Here is a tiny trained network, its code and every weight. The questions are about switching its units off for an input and a class, where a switched-off unit gives its printed mean instead of its output.

import numpy as np


def w(rows, s, z=0):
    codes = np.array(rows[::2]) - 128.0
    scale = np.full(codes.shape[1], s)
    scale[-1] = z or s
    return codes * scale


def norm(h):
    return h / np.sqrt((h * h).mean(-1, keepdims=True) + 1e-5)


def f(y):
    return np.maximum(y, 0)


def log_softmax(a):
    a = a - a.max(-1, keepdims=True)
    return a - np.log(np.exp(a).sum(-1, keepdims=True))


def net(x, mask):
    res = np.array(x, float).reshape(1, 5) / 4 @ E
    u = 0
    for l in range(3):
        y = f(norm(res) @ A[l][:, :-1].T + A[l][:, -1])
        res = res + np.where(mask[u : u + 8], y, B[l][:, -1]) @ B[l][:, :-1]
        u += 8
    return log_softmax(norm(res)[-1] @ U[:, :-1].T + U[:, -1])


A, B = {}, {}
E = w([
[170,47,149,107,91,32],'x0',
[87,188,90,140,129,60],'x1',
[94,78,174,180,63,171],'x2',
[75,199,144,152,172,95],'x3',
[179,115,2,55,73,186],'x4',
],0.0077)
A[0] = w([
[125,67,198,207,152,152,50],'L0N0',
[127,1,171,105,68,149,18],'L0N1',
[179,91,139,177,108,162,49],'L0N2',
[103,60,171,84,151,157,53],'L0N3',
[168,53,128,152,124,5,2],'L0N4',
[177,128,67,119,111,157,244],'L0N5',
[81,128,153,216,178,139,146],'L0N6',
[14,109,113,120,43,145,103],'L0N7',
],0.008,0.0025)
B[0] = w([
[100,114,94,111,136,68,235],'L0N0',
[176,27,70,139,123,177,228],'L0N1',
[103,104,76,136,136,114,170],'L0N2',
[88,115,126,107,69,131,170],'L0N3',
[183,162,242,117,84,2,222],'L0N4',
[111,182,115,162,109,212,254],'L0N5',
[86,135,126,159,137,154,248],'L0N6',
[92,145,162,103,73,145,201],'L0N7',
],0.0082,0.0046)
A[1] = w([
[187,8,175,67,59,164,4],'L1N0',
[197,191,90,38,155,205,62],'L1N1',
[122,134,90,188,93,89,147],'L1N2',
[193,3,78,122,47,186,85],'L1N3',
[58,109,142,147,87,109,93],'L1N4',
[93,78,115,11,223,105,140],'L1N5',
[50,133,211,147,194,108,44],'L1N6',
[147,5,212,65,145,9,150],'L1N7',
],0.0068,0.0032)
B[1] = w([
[117,30,88,248,105,244,198],'L1N0',
[172,204,52,2,150,6,198],'L1N1',
[154,138,184,97,153,185,163],'L1N2',
[124,32,168,212,201,129,239],'L1N3',
[104,189,158,40,210,207,174],'L1N4',
[108,117,103,177,93,169,154],'L1N5',
[105,125,182,163,240,89,202],'L1N6',
[176,250,210,171,17,83,253],'L1N7',
],0.0056,0.006)
A[2] = w([
[125,117,197,203,131,129,106],'L2N0',
[132,138,118,123,145,193,147],'L2N1',
[100,139,158,172,214,126,25],'L2N2',
[197,152,84,75,170,146,12],'L2N3',
[119,189,127,155,146,104,128],'L2N4',
[174,8,121,147,149,138,131],'L2N5',
[82,123,158,140,111,131,4],'L2N6',
[144,138,98,147,119,156,64],'L2N7',
],0.013,0.0028)
B[2] = w([
[179,125,48,61,149,148,254],'L2N0',
[114,179,131,107,72,19,194],'L2N1',
[51,75,143,102,193,202,213],'L2N2',
[193,35,2,148,205,48,189],'L2N3',
[187,33,154,124,124,193,206],'L2N4',
[57,78,128,238,39,224,224],'L2N5',
[156,107,128,135,183,73,163],'L2N6',
[146,194,151,81,178,82,161],'L2N7',
],0.0094,0.0076)
U = w([
[184,156,8,100,180,110,150],'0',
[200,175,226,123,97,50,182],'1',
[122,59,108,230,43,215,135],'2',
[50,121,170,117,254,206,138],'3',
[70,246,110,99,55,180,4],'4',
],0.017,0.0042)

Each question gives the input, the list of numbers given to net, and the class t.
The units are the neurons (one row each of A and B). Each row of codes is followed by its name. A weight is (code - 128) times the scale printed after its matrix; where a second scale follows, it is the last column's (A, B and U).
mask holds one flag per neuron, layer by layer. A switched-off neuron (its flag False) gives its mean, the last column of its row in B, instead of its output. The means were averaged over made-up inputs and are rounded, as every weight is.
A unit's drop is (log p(t) with every unit on - log p(t) with that unit switched off) / (log p(t) with every unit on - log p(t) with every unit switched off).
The circuit of an input: a set's keep is (log p(t) with only the set's units on - log p(t) with every unit switched off) / (log p(t) with every unit on - log p(t) with every unit switched off). Starting from the 12 units with the biggest drops (on a tie, the unit counted first), units are removed one at a time, each time the one whose removal leaves the highest keep (on an exact tie, the one counted first), for as long as the keep stays at least 0.8.
units of the circuit, in order: the units of the circuit, biggest drop first
top k neurons: the k neurons with the biggest drops, biggest first
k most important neurons of layer l: the k neurons of layer l with the biggest drops, biggest first
drop of u: that unit's drop, to one decimal
input [5,0,-5,0,2], class 1: units of the circuit, in order -> L0N4
input [-8,7,1,-7,1], class 4: top 2 neurons -> L0N7; L0N5
input [4,8,2,8,1], class 1: units of the circuit, in order -> L2N5; L2N3
input [2,5,5,2,-6], class 3: top 2 neurons -> L2N2; L0N6
input [-5,-3,3,4,6], class 0: top 3 neurons -> L1N1; L2N3; L1N7
input [6,-6,-8,-6,-2], class 2: top 3 neurons -> L1N0; L0N1; L2N5
input [-6,0,5,-4,2], class 4: 2 most important neurons of layer 2 -> L2N1; L2N4
input [8,-3,1,5,1], class 1: top 2 neurons -> L0N4; L1N7
input [-7,-7,3,-1,-2], class 3: top 2 neurons -> L0N1; L1N0
input [6,4,2,5,6], class 1: drop of L0N4 -> 0.3
input [5,-2,3,5,-4], class 1: drop of L1N7 -> 0.2
input [-3,3,4,-2,5], class 4: drop of L0N7 -> 0.2
